Below are the code and all the weights of a small trained network. Each question names an input and a class and asks about switching units off, where a switched-off unit gives its printed mean instead of its output.

import numpy as np


def w(rows, s, z=0):
    codes = np.array(rows[::2]) - 128.0
    scale = np.full(codes.shape[1], s)
    scale[-1] = z or s
    return codes * scale


def norm(h):
    return h / np.sqrt((h * h).mean(-1, keepdims=True) + 1e-5)


def f(y):
    return np.maximum(y, 0)


def log_softmax(a):
    a = a - a.max(-1, keepdims=True)
    return a - np.log(np.exp(a).sum(-1, keepdims=True))


def net(x, mask):
    res = np.array(x, float).reshape(1, 2) / 4 @ E
    u = 0
    for l in range(3):
        y = f(norm(res) @ A[l][:, :-1].T + A[l][:, -1])
        res = res + np.where(mask[u : u + 6], y, B[l][:, -1]) @ B[l][:, :-1]
        u += 6
    return log_softmax(norm(res)[-1] @ U[:, :-1].T + U[:, -1])


A, B = {}, {}
E = w([
[195,82,1,131,91,204,205,177,182],'x0',
[210,47,70,141,116,56,86,130,45],'x1',
],0.0096)
A[0] = w([
[135,78,101,176,101,120,86,134,156,1],'L0N1',
[133,134,145,200,183,60,61,76,141,155],'L0N2',
[214,123,75,157,45,124,206,189,153,61],'L0N3',
[130,164,160,114,224,222,160,92,236,101],'L0N4',
[189,33,158,129,80,148,253,131,147,140],'L0N5',
[240,41,70,141,169,121,105,200,88,123],'L0N6',
],0.0045,0.0078)
B[0] = w([
[184,91,137,166,181,151,128,159,31,128],'L0N1',
[132,138,152,21,147,95,196,215,153,233],'L0N2',
[167,153,149,46,90,41,78,143,167,197],'L0N3',
[114,126,204,75,187,70,190,54,123,215],'L0N4',
[138,233,152,150,74,105,44,152,99,219],'L0N5',
[85,167,241,240,156,194,254,30,159,255],'L0N6',
],0.0054,0.005)
A[1] = w([
[211,1,101,132,125,124,123,79,30,99],'L1N1',
[139,157,188,92,129,69,180,112,139,120],'L1N2',
[188,18,82,205,140,81,83,106,51,87],'L1N3',
[213,45,3,104,96,217,117,163,156,104],'L1N4',
[60,22,20,203,109,252,19,97,195,7],'L1N5',
[159,87,119,66,153,116,165,243,91,84],'L1N6',
],0.0099,0.013)
B[1] = w([
[82,205,179,176,173,185,182,89,143,209],'L1N1',
[181,117,76,169,73,130,130,139,113,254],'L1N2',
[3,150,188,177,128,184,156,34,174,203],'L1N3',
[189,120,98,54,203,67,48,177,121,208],'L1N4',
[64,207,213,177,116,37,128,10,155,128],'L1N5',
[178,142,138,120,71,108,176,75,144,137],'L1N6',
],0.012,0.0091)
A[2] = w([
[136,99,153,72,189,53,43,129,153,142],'L2N1',
[95,116,180,136,158,39,13,121,47,85],'L2N2',
[30,120,171,104,145,204,192,109,175,106],'L2N3',
[126,92,192,109,157,81,33,112,50,75],'L2N4',
[148,106,125,156,66,170,120,142,88,107],'L2N5',
[79,7,118,120,168,201,66,83,93,12],'L2N6',
],0.014,0.011)
B[2] = w([
[202,88,81,51,102,67,158,138,144,205],'L2N1',
[204,58,8,45,155,141,143,189,182,206],'L2N2',
[48,162,183,199,183,173,102,86,96,250],'L2N3',
[188,84,49,57,106,81,160,173,178,179],'L2N4',
[135,85,178,139,110,74,137,77,88,164],'L2N5',
[208,235,113,115,170,37,29,148,169,128],'L2N6',
],0.015,0.011)
U = w([
[48,222,204,195,220,192,185,71,159,225],'0',
[193,96,65,35,167,73,167,198,204,181],'1',
[185,142,191,199,28,44,189,68,68,155],'2',
[52,70,69,185,53,193,37,221,38,8],'3',
[54,66,91,164,62,197,51,225,31,8],'4',
[38,72,68,169,32,213,45,244,8,8],'5',
[46,66,85,143,46,203,28,204,26,8],'6',
[68,59,67,193,48,214,18,208,45,8],'7',
],0.018,0.014)

Each question gives the input, the list of numbers given to net, and the class t.
The units are the neurons (one row each of A and B). Each row of codes is followed by its name. A weight is (code - 128) times the scale printed after its matrix; where a second scale follows, it is the last column's (A, B and U).
mask holds one flag per neuron, layer by layer. A switched-off neuron (its flag False) gives its mean, the last column of its row in B, instead of its output. The means were averaged over made-up inputs and are rounded, as every weight is.
A unit's drop is (log p(t) with every unit on - log p(t) with that unit switched off) / (log p(t) with every unit on - log p(t) with every unit switched off).
unit that matters most: the unit with the biggest drop
k most important neurons: the k neurons with the biggest drops, biggest first
top k neurons in layer l: the k neurons of layer l with the biggest drops, biggest first
drop when u is switched off: that unit's drop, to one decimal
input [6,-6], class 0: 2 most important neurons : L0N4, L1N2
input [-4,-1], class 1: unit that matters most : L1N1
input [-3,0], class 2: 2 most important neurons : L1N2, L1N4
input [2,-3], class 2: top 2 neurons in layer 0 : L0N4, L0N6
input [-3,2], class 2: 3 most important neurons : L0N2, L1N6, L1N4
input [-8,-6], class 1: 3 most important neurons : L1N1, L1N3, L0N6
input [3,-4], class 0: 2 most important neurons : L1N4, L2N1
input [-6,6], class 0: 4 most important neurons : L1N3, L1N4, L1N1, L0N5
input [-6,-3], class 1: top 2 neurons in layer 1 : L1N3, L1N1
input [3,2], class 2: 2 most important neurons : L0N6, L1N3
input [7,8], class 0: 2 most important neurons : L1N1, L1N3
input [3,0], class 2: top 2 neurons in layer 1 : L1N3, L1N4
input [1,-3], class 2: top 4 neurons in layer 1 : L1N2, L1N3, L1N1, L1N4
input [1,2], class 2: unit that matters most : L0N6
input [-2,-3], class 2: top 2 neurons in layer 2 : L2N3, L2N2
input [-7,0], class 1: drop when L1N1 is switched off : 0.0
input [-6,-5], class 1: drop when L0N6 is switched off : 1.7
input [-6,8], class 0: drop when L1N3 is switched off : 1.3
